What each symbol does to the points:
b: goba->fubo, deva->pize, keza->rili, nire->toze, selo->gedi, rafi->zeve, supu->simu, pize->laso, laso->dobi, zadu->mifi, naba->badu, tuki->lupe, zeve->selo, toze->guga, bomu->vosa, keni->deva, guga->fupu, pedi->teto, teto->kogu, badu->keni, delu->sinu, nore->pedi, simu->nese, ruga->leme, sedu->zadu, veru->sedu, zigi->lofu, vosa->delu, mogo->nore, bade->nire, fubo->tuki, nese->gige, gedi->fode, nuse->dodo, dobi->ruga, gige->naba, rili->zefu, gapa->zigi, leme->bimu, lofu->bade, bimu->rafi, sata->veru, sinu->mogo, dodo->supu, lupe->nuse, fode->goba, fupu->keza, zefu->sata, mifi->bomu, kogu->gapa
w: goba->teto, deva->zefu, keza->laso, nire->bimu, selo->zigi, rafi->bade, supu->vosa, pize->rili, laso->keza, zadu->gige, naba->sedu, tuki->nore, zeve->lofu, toze->leme, bomu->simu, keni->sata, guga->ruga, pedi->fubo, teto->goba, badu->veru, delu->dodo, nore->tuki, simu->bomu, ruga->guga, sedu->naba, veru->badu, zigi->selo, vosa->supu, mogo->lupe, bade->rafi, fubo->pedi, nese->mifi, gedi->gapa, nuse->sinu, dobi->fupu, gige->zadu, rili->pize, gapa->gedi, leme->toze, lofu->zeve, bimu->nire, sata->keni, sinu->nuse, dodo->delu, lupe->mogo, fode->kogu, fupu->dobi, zefu->deva, mifi->nese, kogu->fode
c: goba->fode, deva->keni, keza->fupu, nire->bade, selo->zeve, rafi->bimu, supu->dodo, pize->deva, laso->pize, zadu->sedu, naba->gige, tuki->fubo, zeve->rafi, toze->nire, bomu->mifi, keni->badu, guga->toze, pedi->nore, teto->pedi, badu->naba, delu->vosa, nore->mogo, simu->supu, ruga->dobi, sedu->veru, veru->sata, zigi->gapa, vosa->bomu, mogo->sinu, bade->lofu, fubo->goba, nese->simu, gedi->selo, nuse->lupe, dobi->laso, gige->nese, rili->keza, gapa->kogu, leme->ruga, lofu->zigi, bimu->leme, sata->zefu, sinu->delu, dodo->nuse, lupe->tuki, fode->gedi, fupu->guga, zefu->rili, mifi->zadu, kogu->teto

The rows follow the links: the fewer symbols apart two points are, the more alike their rows tend to be.

Each row is also shifted at random along 5 hidden directions that mean nothing.

Some points, each with a row of numbers:
bomu	-55,52,-91,11,-92,-72,-87,-99,63,-11,134,118,85,-56,24,-55,-102,161,-63,-37,-2,84,62,53,-17,10,-37,-40,3,-79,61,13,24,76,67,159,63,60,-31,-51,12,53,-57,-7,25,24,-97,81,-10,-79,-71
gapa	51,-26,-3,-44,183,-18,33,-27,1,-95,-70,-168,25,131,-60,53,-58,87,10,42,-106,-65,-77,9,-153,29,38,47,50,-20,-77,-102,65,17,1,169,140,37,-2,-22,-38,17,64,18,-27,81,-152,83,79,-6,-65
pize	-21,77,-52,2,-109,-104,-46,-79,-7,25,10,0,69,-19,-54,16,33,57,-19,42,8,1,27,121,22,11,-19,-133,-64,-28,-23,74,6,0,48,140,-44,9,123,127,-71,61,-48,-63,59,-36,-37,180,-2,5,2
zefu	-23,-14,37,-5,-158,-25,-101,-19,-64,34,51,39,47,-29,-25,-76,9,150,39,-25,73,-56,45,13,-47,-35,50,-110,-32,-44,120,39,-81,-76,-17,-136,11,18,-38,-65,-55,34,-2,-42,83,56,62,-149,-23,41,47
bade	64,-39,68,13,102,47,38,154,-59,17,45,22,39,81,-3,14,54,29,54,32,-25,-113,-49,-15,27,28,45,0,-7,118,-9,-34,-3,-57,-73,-125,-39,4,-33,9,9,-97,50,57,-40,55,87,-81,17,49,49
fubo	24,-64,36,-40,111,54,69,-3,56,-56,36,-4,-15,33,4,-24,-71,23,9,-21,-51,-11,-38,-86,-86,-13,9,132,85,-7,11,-86,-1,10,-22,81,104,39,-87,-148,26,-25,24,20,-80,27,-158,-44,14,22,-47
pedi	26,21,-47,-7,137,-35,-13,-44,73,-133,16,-22,8,35,26,-2,-118,93,-55,-36,-68,10,7,-75,-97,15,-38,67,73,-30,-5,-101,109,95,49,140,155,9,-90,-103,44,-1,40,12,-47,112,-92,-1,16,-97,-82
nese	-17,-117,45,27,-29,-5,-83,75,-57,-44,78,151,47,7,70,-105,82,103,94,74,-17,-19,-16,63,19,-18,92,-56,-100,5,53,14,2,-130,-1,86,51,-32,-14,44,39,11,1,21,-32,-36,104,61,53,36,125
lofu	49,-44,63,-11,131,88,44,61,2,-122,-254,-112,-181,52,14,46,52,-229,24,97,-29,-3,-70,-132,-12,-7,23,68,9,58,-31,-37,28,-43,-68,-63,3,-148,17,15,23,-70,92,25,7,-63,145,-61,-12,35,94
simu	11,-111,60,13,-15,-28,-48,96,-93,41,156,85,113,2,30,-80,53,192,117,-50,6,-104,8,45,-21,-35,74,-62,-62,-1,70,-11,-43,-111,-15,-133,6,75,-118,-26,33,53,26,-15,-16,120,24,-143,72,43,39
zigi	46,-32,34,-52,164,38,-8,-7,-12,-182,-175,-111,-65,84,-24,24,13,47,23,158,-99,-10,-96,5,-101,54,51,47,22,-8,-40,-94,102,-3,-23,245,110,-61,59,26,-10,-80,77,67,-33,-49,14,187,63,-12,26
supu	14,-133,28,-26,59,10,-13,64,-162,126,91,-17,158,57,-18,-29,84,209,145,23,-45,-151,-105,311,-7,12,72,-72,-67,1,-68,-24,-6,-120,-24,-26,-76,138,27,217,-26,-40,17,87,9,-34,31,135,150,67,8
nuse	23,-120,48,-44,109,49,18,43,-38,-43,-4,-13,7,59,6,-24,25,50,69,56,-73,-42,-97,44,-60,-8,70,58,-25,-6,-25,-58,-7,-90,-22,141,73,65,-13,4,-6,-7,23,42,-55,-58,-106,95,89,60,5
teto	25,10,-10,9,149,35,23,49,33,-81,-123,-115,-64,23,28,43,-42,-75,-40,-41,-28,13,-18,-76,-21,-1,-30,90,67,29,-25,-72,62,84,26,-140,27,-37,-76,-18,64,-37,60,13,1,87,116,-118,-15,-90,-34
bimu	-9,127,-82,13,-20,39,93,-47,6,122,-151,-173,-59,-19,-76,148,3,-209,-74,-34,58,11,-2,62,100,51,-118,2,69,40,-115,40,-9,140,-6,-203,-212,7,113,170,-36,-41,-23,-2,79,-94,84,7,-49,-65,-70
dobi	-18,115,-60,6,-101,-60,22,-58,41,31,5,1,-39,-20,-23,63,-10,-152,-92,-16,58,49,77,-77,61,-1,-58,-43,-15,19,-36,97,-14,68,38,25,-34,-51,74,-9,-9,67,-64,-69,34,1,-60,8,-85,-7,-12
gige	2,-74,43,-29,-40,-87,-82,-42,-49,-62,-79,-110,-20,25,-5,-22,41,41,77,11,14,-41,-9,20,-109,-44,75,-97,-70,-90,5,22,-44,-128,18,48,81,-11,-2,-13,-48,128,37,-76,50,38,-27,-5,53,56,42
zadu	-74,30,-60,25,-153,-25,-129,-57,-1,14,15,89,43,-87,27,-100,-13,129,-17,16,51,72,42,110,37,3,-47,-80,-4,-101,97,22,-8,26,53,3,-25,9,20,39,4,-2,-51,22,62,-76,125,32,-26,-59,6
selo	11,51,-29,3,56,89,71,32,61,-3,0,71,-37,-16,18,3,-40,-64,-80,-17,-25,67,19,-59,60,32,-70,104,103,52,36,-31,27,122,-20,-41,-37,-23,-43,-57,45,-133,-24,70,-37,-37,66,-37,-75,-53,-36
sinu	-12,72,-72,51,4,-56,56,36,67,87,223,112,100,-44,38,0,-77,38,-70,-172,27,38,97,-34,44,-2,-94,36,28,4,-5,-13,44,134,43,-127,-34,91,-143,-82,93,46,-48,-13,-30,175,-62,-127,-40,-82,-120

From each start, follow one symbol. Which point do you reach?
Answers are names.
---
-46,-12,-24,-4,-183,-12,-87,-72,-40,58,-54,4,-8,-77,-4,-26,28,25,27,-2,69,29,39,72,25,-26,-8,-109,-30,-56,53,66,-67,-40,8,-93,-55,-5,48,65,-47,20,-28,-19,81,-67,102,-9,-11,20,22
c sata
---
-50,44,-93,3,-118,-69,-4,-62,-28,169,123,-5,119,-51,-16,4,-33,49,-7,-87,63,7,35,143,45,10,-51,-74,0,-45,-35,55,-19,55,53,-92,-125,123,8,81,-21,60,-85,-21,34,11,-80,24,4,-14,-108
c zadu
---
36,3,16,4,156,44,90,25,56,-80,-90,-99,-79,54,5,64,-27,-152,-46,21,-56,2,-29,-114,-21,-4,-12,126,27,42,-69,-59,77,47,7,34,48,-58,-17,-44,42,-6,45,10,-43,42,-33,-24,6,-17,-18
w fode
---
-11,127,-61,35,-76,-6,-41,6,47,21,106,146,50,-50,5,3,-37,42,-89,-21,31,72,104,-54,95,30,-83,-11,56,32,58,26,34,127,33,-57,-43,-50,-4,-34,36,-46,-30,-4,26,35,104,-59,-107,-87,-13
c ruga
---
-43,13,12,48,-126,-37,-67,-23,5,-86,-51,126,-91,-45,73,-59,101,-148,-13,88,45,98,47,-48,68,-30,14,-83,-99,-10,48,79,8,-57,16,114,3,-152,83,49,32,46,-46,-29,13,-99,125,65,-50,17,146
b deva
---
23,10,-7,-4,96,54,22,9,69,-47,109,79,49,26,-16,-15,-116,144,-58,-27,-53,21,14,-86,-45,39,-17,91,110,10,61,-67,17,106,-17,99,97,43,-92,-156,18,-79,20,50,-60,68,-122,-21,-17,-51,-86
b fode
---
-13,129,-28,35,-99,-23,22,-18,100,-17,44,131,-50,-56,16,34,-23,-142,-108,-26,57,129,98,-154,94,2,-64,30,-14,36,33,62,-3,106,32,30,-4,-82,22,-88,22,30,-59,-59,-10,12,-12,-45,-127,-48,11
c dobi
---
5,54,-64,-21,136,-13,112,-62,59,-22,-145,-143,-79,1,-9,113,-53,-239,-66,14,-57,74,-64,14,21,27,-82,108,19,-12,-153,-34,81,91,43,193,-18,-11,109,116,16,13,-26,23,-45,-89,-150,202,43,-49,-118
b pedi
---
-11,-72,80,24,-107,59,-65,72,-30,-43,-40,136,-49,-24,37,-78,107,-32,64,103,42,16,16,-53,58,-37,67,-38,-60,59,104,38,-65,-97,-49,-59,-32,-121,43,-2,14,-78,-2,7,23,-109,193,-65,-53,93,185
b rili
---
26,-148,67,18,73,38,42,134,4,-30,204,256,59,31,87,-119,69,62,64,39,-59,23,-6,-26,28,-32,69,48,-59,71,33,-26,-3,-101,-41,167,59,9,-76,-73,89,-31,-26,47,-152,-21,-64,52,40,83,101
w delu
---
-9,-13,0,-4,82,107,15,7,29,-84,-140,-68,-89,-6,2,0,-58,-49,-29,10,-14,23,-37,-65,-4,23,-28,99,118,16,36,-94,13,72,-27,-80,10,-32,-34,-54,30,-129,52,95,-3,-47,120,-97,-21,-69,-24
b goba
---
-5,67,-36,16,8,73,-46,7,25,15,43,20,68,-12,-34,-13,-82,164,-56,-51,-2,-1,17,58,18,72,-69,0,119,21,60,-79,49,142,11,-127,-56,31,-50,-18,14,-164,25,72,42,40,134,-77,-50,-99,-51
c rafi
---
54,-47,77,-73,31,-18,117,29,-61,105,98,-15,47,83,-57,55,66,-35,59,62,-39,-94,-56,7,-40,-4,96,18,-63,80,-115,80,-54,-123,-64,198,-5,61,108,9,-94,52,-40,-29,-74,-35,-301,166,56,173,2
b fupu
---
-61,48,-78,26,-77,-8,22,-73,79,-29,-130,-1,-109,-116,51,16,-24,-240,-69,-13,49,152,13,-27,84,-20,-95,50,17,-49,-25,43,19,84,62,-32,-52,-58,50,46,57,35,-44,-4,33,-118,92,4,-52,-65,-33
b delu
---
-1,55,-86,0,81,-88,-22,-75,38,-7,59,-118,87,11,-25,34,-135,145,-52,-143,-23,-38,18,44,-108,47,-56,17,81,-94,-31,-62,73,109,71,6,64,121,-83,-49,-7,54,25,-18,24,165,-141,-35,28,-108,-181
c sinu
---
-18,-27,41,17,-81,-77,-40,-12,-23,-17,-48,-37,-71,-23,56,-28,68,-96,45,-31,64,-31,36,-76,-18,-75,45,-53,-94,-28,27,72,-57,-104,12,-130,14,-55,-21,-33,9,130,6,-105,38,58,63,-153,-1,48,94
b badu
---
24,-57,95,-62,-44,6,-66,-53,-37,-98,-91,-50,-64,47,-43,-32,42,48,40,114,-7,-35,-31,-45,-115,-29,95,-19,-25,-19,46,26,-62,-124,-36,168,110,-62,48,-75,-73,-1,36,-26,12,-57,-39,65,25,93,86
c guga
---
-13,-3,35,25,-101,-85,-8,-14,-11,-27,-95,-14,-144,-38,54,7,85,-260,1,20,69,45,44,-131,39,-75,27,-38,-117,-2,-22,101,-62,-82,19,-20,-4,-114,44,-20,8,155,-36,-109,22,-9,-9,-66,-20,75,85
b keni
---
-41,100,-26,69,-159,-47,-85,23,70,-62,109,208,5,-73,59,-57,-4,9,-78,-32,70,93,154,-151,81,-21,-32,-55,-27,22,131,60,5,70,43,-90,17,-126,-57,-111,68,20,-28,-69,16,93,154,-170,-138,-54,80
b dobi
